data = [[1.94, -3.64, -2.10, -3.36, -0.48, 0.77, 2.17, 0.38, -0.76, -2.35, 2.73, 5.53, -0.23], [0.90, -1.34, 0.46, -0.12, -0.48, -0.03, 1.44, 0.38, -0.58, -0.71, 0.31, 2.19, 0.31]]
Rows and columns are counted from 1.
row 1 col 1: 1.94
row 2 col 8: 0.38
row 2 col 5: -0.48
row 1 col 3: -2.10
row 2 col 12: 2.19
row 2 col 9: -0.58
row 1 col 9: -0.76
row 1 col 6: 0.77
row 1 col 8: 0.38
row 1 col 11: 2.73
row 2 col 11: 0.31
row 1 col 4: -3.36
row 2 col 2: -1.34
row 2 col 10: -0.71
row 1 col 10: -2.35
row 1 col 2: -3.64

grid = [[195, -253, -71, -196, -135, -283, -66, 500, -279, -352, -619, -227, -531, -120], [-15, 122, -80, 31, 97, -71, 143, 0, -129, 52, 49, 138, -107, 32]]
Rows and columns are counted from 1.
row 1 col 1 -> 195
row 1 col 11 -> -619
row 2 col 8 -> 0
row 1 col 7 -> -66
row 2 col 11 -> 49
row 2 col 14 -> 32
row 1 col 9 -> -279
row 1 col 4 -> -196
row 1 col 3 -> -71
row 1 col 6 -> -283
row 1 col 10 -> -352
row 2 col 6 -> -71
row 2 col 13 -> -107
row 1 col 13 -> -531

X = ((-0.173, -0.179, -0.254, 0.025, -0.011, -0.113, -0.060, -0.054, 0.113, -0.021, 0.210, 0.015, 0.037, -0.058), (0.142, 0.035, 0.132, -0.045, -0.197, -0.046, 0.004, -0.074, -0.219, -0.026, -0.311, -0.059, -0.224, -0.115), (0.082, -0.010, 0.086, -0.078, -0.123, 0.007, -0.031, -0.031, -0.203, -0.066, -0.261, -0.063, -0.169, -0.104), (-0.097, -0.122, -0.078, -0.118, 0.043, 0.069, -0.105, 0.035, -0.091, -0.129, -0.055, -0.060, -0.010, -0.061), (0.116, 0.002, 0.059, 0.013, -0.219, -0.110, 0.022, -0.102, -0.143, 0.014, -0.207, -0.024, -0.209, -0.122), (0.040, 0.020, 0.109, -0.142, -0.057, 0.050, -0.066, -0.014, -0.217, -0.111, -0.285, -0.110, -0.122, -0.061), (-0.235, -0.104, -0.225, -0.038, 0.051, -0.118, -0.091, -0.075, 0.131, -0.049, 0.204, -0.051, 0.103, 0.018), (0.130, -0.117, -0.049, 0.111, -0.268, -0.137, 0.052, -0.087, -0.090, 0.060, -0.092, 0.068, -0.238, -0.197), (0.039, -0.004, 0.081, -0.116, -0.071, 0.034, -0.057, -0.017, -0.196, -0.096, -0.251, -0.088, -0.126, -0.075), (-0.152, 0.131, 0.060, -0.212, 0.071, -0.037, -0.119, -0.091, -0.067, -0.127, -0.142, -0.209, 0.059, 0.105), (0.124, -0.120, -0.065, 0.126, -0.276, -0.158, 0.058, -0.098, -0.070, 0.073, -0.067, 0.075, -0.235, -0.196), (-0.104, 0.166, 0.092, -0.179, 0.007, -0.088, -0.088, -0.130, -0.074, -0.090, -0.174, -0.203, 0.014, 0.095), (-0.186, -0.133, -0.230, 0.006, -0.003, -0.131, -0.065, -0.076, 0.118, -0.022, 0.196, -0.014, 0.053, -0.026), (0.116, -0.085, -0.017, 0.068, -0.236, -0.113, 0.034, -0.081, -0.110, 0.034, -0.128, 0.035, -0.219, -0.170))
Indices start at 1.
(1, 1) => -0.173
(8, 5) => -0.268
(5, 5) => -0.219
(11, 11) => -0.067
(12, 5) => 0.007
(2, 6) => -0.046
(3, 3) => 0.086
(11, 14) => -0.196
(3, 12) => -0.063
(11, 6) => -0.158
(8, 4) => 0.111
(9, 3) => 0.081
(5, 9) => -0.143
(11, 13) => -0.235
(10, 9) => -0.067
(14, 11) => -0.128
(3, 9) => -0.203
(9, 9) => -0.196
(10, 10) => -0.127
(9, 14) => -0.075
(3, 7) => -0.031
(4, 7) => -0.105
(9, 6) => 0.034
(1, 11) => 0.210
(2, 11) => -0.311
(14, 13) => -0.219
(3, 14) => -0.104
(13, 8) => -0.076
(5, 1) => 0.116
(6, 1) => 0.040
(9, 2) => -0.004
(7, 10) => -0.049
(12, 9) => -0.074
(10, 6) => -0.037
(8, 2) => -0.117
(12, 1) => -0.104

M = ((3.612, 1.744, 2.946, 8.725, 15.892), (2.096, -2.918, 3.664, -8.449, -13.705), (-1.945, -4.833, -9.165, -1.741, 7.557), (1.525, 4.443, 0.919, 8.097, 13.323), (-3.473, -5.926, -9.585, 1.424, 12.157), (-5.626, -7.713, -10.633, 3.282, 8.240))
Indices start at 1.
row 1 col 1 = 3.612
row 6 col 2 = -7.713
row 4 col 2 = 4.443
row 6 col 5 = 8.240
row 1 col 2 = 1.744
row 4 col 5 = 13.323
row 2 col 2 = -2.918
row 4 col 1 = 1.525
row 3 col 3 = -9.165
row 5 col 5 = 12.157
row 4 col 3 = 0.919
row 2 col 1 = 2.096
row 3 col 5 = 7.557
row 6 col 1 = -5.626
row 5 col 3 = -9.585
row 5 col 1 = -3.473
row 4 col 4 = 8.097
row 6 col 4 = 3.282
row 5 col 2 = -5.926
